Below are the code and all the weights of a small trained network. Each question names an input and a class and asks about switching units off, where a switched-off unit gives its printed mean instead of its output.

import numpy as np


def w(rows, s, z=0):
    codes = np.array(rows[::2]) - 128.0
    scale = np.full(codes.shape[1], s)
    scale[-1] = z or s
    return codes * scale


def f(y):
    return y / 2 * (1 + np.tanh(0.7978845608 * (y + 0.044715 * y**3)))


def log_softmax(a):
    a = a - a.max(-1, keepdims=True)
    return a - np.log(np.exp(a).sum(-1, keepdims=True))


def net(x, mask):
    res = np.array(x, float).reshape(1, 3) / 4 @ E
    y = f(res @ A[0][:, :-1].T + A[0][:, -1])
    res = res + np.where(mask, y, B[0][:, -1]) @ B[0][:, :-1]
    return log_softmax(res[-1] @ U[:, :-1].T + U[:, -1])


A, B = {}, {}
E = w([
[251,74,156,134],'x0',
[192,240,161,142],'x1',
[141,102,18,253],'x2',
],0.0059)
A[0] = w([
[47,94,127,100,148],'neuron 0',
[120,104,112,150,104],'neuron 1',
[150,122,126,122,253],'neuron 2',
[123,137,157,93,140],'neuron 3',
[70,95,98,150,223],'neuron 4',
[161,105,130,133,235],'neuron 5',
[189,171,122,153,137],'neuron 6',
[127,118,141,106,182],'neuron 7',
[80,206,147,95,197],'neuron 8',
[144,189,132,138,185],'neuron 9',
[142,94,110,147,172],'neuron 10',
[145,141,191,55,203],'neuron 11',
[50,99,126,90,183],'neuron 12',
[253,79,139,131,196],'neuron 13',
],0.02,0.0025)
B[0] = w([
[157,52,131,154,213],'neuron 0',
[177,141,110,121,148],'neuron 1',
[53,135,107,141,155],'neuron 2',
[147,146,150,81,173],'neuron 3',
[98,124,3,159,211],'neuron 4',
[74,156,114,147,165],'neuron 5',
[89,74,157,150,191],'neuron 6',
[86,129,132,107,151],'neuron 7',
[70,144,193,144,241],'neuron 8',
[94,89,158,143,189],'neuron 9',
[122,167,102,128,163],'neuron 10',
[76,176,136,27,251],'neuron 11',
[106,60,139,157,218],'neuron 12',
[101,178,193,220,254],'neuron 13',
],0.037,0.0084)
U = w([
[142,78,97,84,52],'0',
[89,166,181,211,250],'1',
[105,156,150,2,101],'2',
[222,152,138,103,4],'3',
[166,192,39,132,162],'4',
[139,9,105,195,121],'5',
[232,153,138,97,17],'6',
],0.0063,0.0013)

Each question gives the input, the list of numbers given to net, and the class t.
The units are the neurons (one row each of A and B). Each row of codes is followed by its name. A weight is (code - 128) times the scale printed after its matrix; where a second scale follows, it is the last column's (A, B and U).
mask holds one flag per neuron, in row order. A switched-off neuron (its flag False) gives its mean, the last column of its row in B, instead of its output. The means were averaged over made-up inputs and are rounded, as every weight is.
A unit's drop is (log p(t) with every unit on - log p(t) with that unit switched off) / (log p(t) with every unit on - log p(t) with every unit switched off).
The circuit of an input: a set's keep is (log p(t) with only the set's units on - log p(t) with every unit switched off) / (log p(t) with every unit on - log p(t) with every unit switched off). Starting from the 12 units with the biggest drops (on a tie, the unit counted first), units are removed one at a time, each time the one whose removal leaves the highest keep (on an exact tie, the one counted first), for as long as the keep stays at least 0.8.
units of the circuit, in order: the units of the circuit, biggest drop first
k most important neurons: the k neurons with the biggest drops, biggest first
drop of u: that unit's drop, to one decimal
input [6,-4,-6], class 2: units of the circuit, in order -> [neuron 11]
input [-1,-2,-2], class 5: units of the circuit, in order -> [neuron 11; neuron 13]
input [1,-7,-5], class 0: units of the circuit, in order -> [neuron 11; neuron 13; neuron 0]
input [-2,7,5], class 5: 4 most important neurons -> [neuron 13; neuron 11; neuron 6; neuron 8]
input [-3,-6,-6], class 5: 2 most important neurons -> [neuron 0; neuron 12]
input [-8,-6,-8], class 5: 2 most important neurons -> [neuron 0; neuron 12]
input [-8,8,-4], class 2: 2 most important neurons -> [neuron 11; neuron 13]
input [-5,8,-3], class 2: 2 most important neurons -> [neuron 13; neuron 11]
input [0,-1,1], class 4: drop of neuron 0 -> 0.2
input [-1,2,6], class 4: drop of neuron 0 -> 0.3
input [3,0,-3], class 2: drop of neuron 12 -> 0.1
